Below is a small trained network, with its code and all its weights. Each question gives an input and a target symbol and asks what happens when units are switched off, that is, made to give their printed mean instead of their output.

import numpy as np


def w(rows, s, z=0):
    codes = np.array(rows[::2]) - 128.0
    scale = np.full(codes.shape[1], s)
    scale[-1] = z or s
    return codes * scale


def norm(h):
    return h / np.sqrt((h * h).mean(-1, keepdims=True) + 1e-5)


def f(y):
    return y / 2 * (1 + np.tanh(0.7978845608 * (y + 0.044715 * y**3)))


def softmax(a):
    e = np.exp(a - a.max(-1, keepdims=True))
    return e / e.sum(-1, keepdims=True)


def log_softmax(a):
    a = a - a.max(-1, keepdims=True)
    return a - np.log(np.exp(a).sum(-1, keepdims=True))


def net(x, mask):
    ids = ['αγεθμξφψω'.index(c) for c in x.split()]
    T = len(ids)
    res = E[ids] + P[:T]
    u = 0
    for l in range(2):
        q, k, v = (norm(res) @ M[l].T for M in (Q, K, V))
        z = softmax(np.where(np.tri(T) > 0, q @ k.T / 2**0.5, -1e9)) @ v
        res = res + np.where(mask[u], z, O[l][:, -1]) @ O[l][:, :-1]
        u += 1
        y = f(norm(res) @ A[l][:, :-1].T + A[l][:, -1])
        res = res + np.where(mask[u : u + 8], y, B[l][:, -1]) @ B[l][:, :-1]
        u += 8
    return log_softmax(norm(res)[-1] @ U[:, :-1].T + U[:, -1])


Q, K, V, O, A, B = {}, {}, {}, {}, {}, {}
E = w([
[212,160,76,124],'α',
[141,187,146,204],'γ',
[143,97,86,197],'ε',
[129,4,108,90],'θ',
[154,172,130,84],'μ',
[166,89,106,153],'ξ',
[117,135,137,143],'φ',
[146,146,155,150],'ψ',
[134,100,149,46],'ω',
],0.0037)
P = w([
[2,112,113,160],'0',
[36,115,138,158],'1',
[47,123,133,147],'2',
[57,120,118,143],'3',
[85,139,108,130],'4',
[74,141,106,128],'5',
[84,146,97,118],'6',
[82,148,95,114],'7',
[78,156,91,115],'8',
[48,140,64,133],'9',
],0.00091)
Q[0] = w([
[190,112,1,168],'0.h0',
[179,31,41,81],'0.h0',
],0.002)
K[0] = w([
[252,248,160,194],'0.h0',
[177,161,69,222],'0.h0',
],0.0022)
V[0] = w([
[51,98,7,115],'0.h0',
[166,205,219,191],'0.h0',
],0.0016)
O[0] = w([
[253,67,240,166,252],'0.h0',
[23,175,41,7,163],'0.h0',
],0.0021,0.00019)
A[0] = w([
[187,25,140,118,236],'0.n0',
[165,171,90,192,27],'0.n1',
[120,239,196,143,104],'0.n2',
[37,101,127,180,217],'0.n3',
[193,86,131,103,139],'0.n4',
[88,105,167,150,254],'0.n5',
[71,67,188,4,58],'0.n6',
[150,153,126,145,6],'0.n7',
],0.0034,0.00058)
B[0] = w([
[116,191,5,163,253],'0.n0',
[102,82,222,90,206],'0.n1',
[37,101,45,134,253],'0.n2',
[194,175,50,63,204],'0.n3',
[10,109,46,204,174],'0.n4',
[174,170,44,95,164],'0.n5',
[214,113,247,174,180],'0.n6',
[101,86,167,127,110],'0.n7',
],0.0022,0.00072)
Q[1] = w([
[184,171,2,110],'1.h0',
[100,86,115,147],'1.h0',
],0.0046)
K[1] = w([
[86,30,253,148],'1.h0',
[178,88,83,12],'1.h0',
],0.0025)
V[1] = w([
[114,5,83,49],'1.h0',
[216,162,155,78],'1.h0',
],0.0028)
O[1] = w([
[107,39,94,4,74],'1.h0',
[207,103,138,118,1],'1.h0',
],0.0031,8.6e-05)
A[1] = w([
[75,155,29,222,255],'1.n0',
[236,157,97,118,227],'1.n1',
[86,196,230,102,79],'1.n2',
[78,101,103,37,131],'1.n3',
[1,177,115,129,173],'1.n4',
[166,144,81,56,218],'1.n5',
[142,103,212,45,184],'1.n6',
[87,130,219,79,163],'1.n7',
],0.0028,0.00082)
B[1] = w([
[104,141,208,87,252],'1.n0',
[97,73,193,103,197],'1.n1',
[130,115,2,161,130],'1.n2',
[139,81,45,100,148],'1.n3',
[145,132,100,75,172],'1.n4',
[96,52,144,114,197],'1.n5',
[181,79,165,217,132],'1.n6',
[193,112,91,202,121],'1.n7',
],0.0025,0.0018)
U = w([
[235,178,22,186,101],'α',
[47,183,104,36,37],'γ',
[154,149,224,47,72],'ε',
[197,35,155,134,251],'θ',
[55,95,121,223,12],'μ',
[72,246,134,132,248],'ξ',
[100,205,175,222,82],'φ',
[209,105,254,147,63],'ψ',
[101,28,71,99,149],'ω',
],0.0075,0.0023)

Each question gives the input, a string of symbols that net reads in full, and the target symbol t.
The units are the heads (2 rows each of Q, K, V and O) and the neurons (one row each of A and B). Each row of codes is followed by its name. A weight is (code - 128) times the scale printed after its matrix; where a second scale follows, it is the last column's (O, A, B and U).
mask holds one flag per unit, layer by layer, with each layer's heads first. A switched-off unit (its flag False) gives its mean, the last column of its rows in O or B, instead of its output. The means were averaged over made-up inputs and are rounded, as every weight is.
A unit's drop is (log p(t) with every unit on - log p(t) with that unit switched off) / (log p(t) with every unit on - log p(t) with every unit switched off).
The circuit of an input: a set's keep is (log p(t) with only the set's units on - log p(t) with every unit switched off) / (log p(t) with every unit on - log p(t) with every unit switched off). Starting from the 12 units with the biggest drops (on a tie, the unit counted first), units are removed one at a time, each time the one whose removal leaves the highest keep (on an exact tie, the one counted first), for as long as the keep stays at least 0.8.
units of the circuit, in order: the units of the circuit, biggest drop first
unit that matters most: the unit with the biggest drop
top k neurons: the k neurons with the biggest drops, biggest first
top k neurons in layer l: the k neurons of layer l with the biggest drops, biggest first
drop when u is switched off: that unit's drop, to one decimal
input ε ξ ξ α θ ψ, target γ: top 2 neurons in layer 0 -> [0.n2, 0.n6]
input φ ψ α, target γ: unit that matters most -> 0.n6
input γ ξ μ μ μ α α α μ ω, target ψ: units of the circuit, in order -> [0.n6, 1.n6]
input μ α θ θ ξ θ α, target ω: units of the circuit, in order -> [1.h0, 1.n5]
input ε α ξ, target μ: top 4 neurons -> [0.n0, 0.n4, 0.n2, 0.n6]
input φ α γ ξ θ θ ξ θ θ ψ, target γ: units of the circuit, in order -> [1.h0, 1.n4]
input μ ψ φ, target γ: top 3 neurons in layer 0 -> [0.n2, 0.n3, 0.n0]
input α θ ξ α ω θ ω α α, target θ: units of the circuit, in order -> [1.h0, 0.h0, 1.n1, 0.n3]
input μ ω ω θ μ ε ψ θ α μ, target ω: top 2 neurons in layer 0 -> [0.n2, 0.n0]
input ω ξ μ α ξ φ μ ω, target θ: units of the circuit, in order -> [0.n6, 1.n0, 1.n6]
input ε ψ ξ, target γ: top 2 neurons in layer 0 -> [0.n6, 0.n0]
input θ ψ α ξ μ, target α: top 4 neurons in layer 1 -> [1.n2, 1.n0, 1.n7, 1.n6]
input μ ξ ω ω, target ψ: top 2 neurons -> [0.n6, 0.n2]
input ε ε ε φ μ ξ α, target ε: unit that matters most -> 1.n1
input α α α, target ψ: top 2 neurons -> [0.n2, 1.n1]
input α ψ θ φ, target ω: top 2 neurons in layer 1 -> [1.n3, 1.n5]
input γ μ α, target ξ: top 2 neurons -> [0.n6, 1.n6]
input ε ω ω φ μ, target θ: top 3 neurons in layer 0 -> [0.n0, 0.n3, 0.n5]
input α μ γ ψ ε α ξ, target γ: drop when 1.n0 is switched off -> 0.3
input φ φ ξ γ γ α, target ξ: unit that matters most -> 1.h0
input α α θ ω ξ μ, target θ: drop when 0.n0 is switched off -> 0.3
input μ ε φ, target γ: drop when 0.n2 is switched off -> 0.3
